Below are the code and all the weights of a small trained network. Each question names an input and a class and asks about switching units off, where a switched-off unit gives its printed mean instead of its output.

import numpy as np


def w(rows, s, z=0):
    codes = np.array(rows[::2]) - 128.0
    scale = np.full(codes.shape[1], s)
    scale[-1] = z or s
    return codes * scale


def f(y):
    return y / 2 * (1 + np.tanh(0.7978845608 * (y + 0.044715 * y**3)))


def log_softmax(a):
    a = a - a.max(-1, keepdims=True)
    return a - np.log(np.exp(a).sum(-1, keepdims=True))


def net(x, mask):
    res = np.array(x, float).reshape(1, 4) / 4 @ E
    y = f(res @ A[0][:, :-1].T + A[0][:, -1])
    res = res + np.where(mask, y, B[0][:, -1]) @ B[0][:, :-1]
    return log_softmax(res[-1] @ U[:, :-1].T + U[:, -1])


A, B = {}, {}
E = w([
[61,117,181,100,136,91,216],'x0',
[43,254,99,126,155,198,118],'x1',
[107,127,65,132,66,118,122],'x2',
[143,90,89,84,162,131,166],'x3',
],0.014)
A[0] = w([
[86,110,114,83,136,133,95,182],'n1',
[106,162,108,118,125,148,145,103],'n2',
[104,94,93,93,117,138,123,127],'n3',
[162,153,95,182,148,133,53,167],'n4',
[163,135,145,206,77,92,91,255],'n5',
[94,140,107,80,171,138,104,201],'n6',
[101,151,127,148,119,173,136,130],'n7',
[84,122,34,124,103,116,172,222],'n8',
[168,157,116,151,149,169,82,174],'n9',
[113,164,97,67,183,146,132,174],'n10',
[114,104,126,145,148,129,124,74],'n11',
[137,119,65,65,164,165,147,149],'n12',
[119,137,101,141,73,112,94,154],'n13',
[100,79,146,10,193,106,201,201],'n14',
[70,160,135,136,183,159,98,134],'n15',
],0.014,0.0051)
B[0] = w([
[150,182,99,139,81,163,188,151],'n1',
[106,166,128,139,109,181,159,172],'n2',
[157,103,113,124,93,117,138,149],'n3',
[119,49,73,153,170,155,38,214],'n4',
[87,29,158,58,81,89,12,206],'n5',
[146,147,165,151,112,175,156,186],'n6',
[78,161,140,96,148,159,129,179],'n7',
[196,169,39,76,73,126,147,201],'n8',
[74,103,91,255,167,141,86,203],'n9',
[136,133,220,177,63,192,167,201],'n10',
[99,138,133,128,130,144,150,125],'n11',
[232,117,134,193,78,143,212,178],'n12',
[113,147,73,111,109,134,50,169],'n13',
[146,155,118,109,203,50,222,254],'n14',
[75,141,158,119,132,183,139,213],'n15',
],0.0097,0.017)
U = w([
[122,109,69,164,160,123,20,112],'0',
[113,67,242,73,59,74,66,155],'1',
[118,145,150,187,138,201,90,92],'2',
[134,166,115,89,148,125,91,2],'3',
[134,133,161,69,210,2,157,201],'4',
[215,150,112,171,69,138,149,68],'5',
[135,152,63,46,37,103,86,175],'6',
[87,233,163,119,86,184,145,128],'7',
],0.0097,0.0043)

Each question gives the input, the list of numbers given to net, and the class t.
The units are the neurons (one row each of A and B). Each row of codes is followed by its name. A weight is (code - 128) times the scale printed after its matrix; where a second scale follows, it is the last column's (A, B and U).
mask holds one flag per neuron, in row order. A switched-off neuron (its flag False) gives its mean, the last column of its row in B, instead of its output. The means were averaged over made-up inputs and are rounded, as every weight is.
A unit's drop is (log p(t) with every unit on - log p(t) with that unit switched off) / (log p(t) with every unit on - log p(t) with every unit switched off).
The circuit of an input: a set's keep is (log p(t) with only the set's units on - log p(t) with every unit switched off) / (log p(t) with every unit on - log p(t) with every unit switched off). Starting from the 12 units with the biggest drops (on a tie, the unit counted first), units are removed one at a time, each time the one whose removal leaves the highest keep (on an exact tie, the one counted first), for as long as the keep stays at least 0.8.
units of the circuit, in order: the units of the circuit, biggest drop first
k most important neurons: the k neurons with the biggest drops, biggest first
drop of u: that unit's drop, to one decimal
input [-7,5,5,6], class 5: units of the circuit, in order : n12
input [4,2,5,2], class 5: 2 most important neurons : n5, n8
input [-8,-8,-3,-6], class 0: 2 most important neurons : n4, n9
input [-2,6,1,8], class 5: 2 most important neurons : n12, n8
input [-2,0,-1,0], class 0: 2 most important neurons : n10, n14
input [-8,4,1,6], class 2: 3 most important neurons : n9, n4, n10
input [0,-1,1,7], class 5: 3 most important neurons : n12, n5, n8
input [-3,8,-8,-6], class 2: 2 most important neurons : n9, n4
input [5,1,3,7], class 5: 4 most important neurons : n12, n8, n10, n5
input [1,-6,7,7], class 4: 4 most important neurons : n14, n10, n6, n2
input [-3,-5,3,1], class 1: 2 most important neurons : n5, n9
input [3,0,1,-5], class 1: 2 most important neurons : n14, n8
input [-8,8,3,1], class 2: 2 most important neurons : n4, n10
input [4,0,2,4], class 4: units of the circuit, in order : n14
input [-7,8,7,0], class 2: 2 most important neurons : n4, n10
input [-3,-3,-7,-3], class 0: 2 most important neurons : n10, n9
input [-3,-3,6,1], class 6: 2 most important neurons : n9, n8
input [0,-3,-2,-3], class 1: drop of n14 : 0.3
input [-6,8,1,-4], class 2: drop of n10 : 0.2
input [-1,0,4,-3], class 0: units of the circuit, in order : n10
input [-8,3,-8,-2], class 0: drop of n4 : 0.8
input [3,-1,-4,-8], class 1: drop of n14 : 0.2
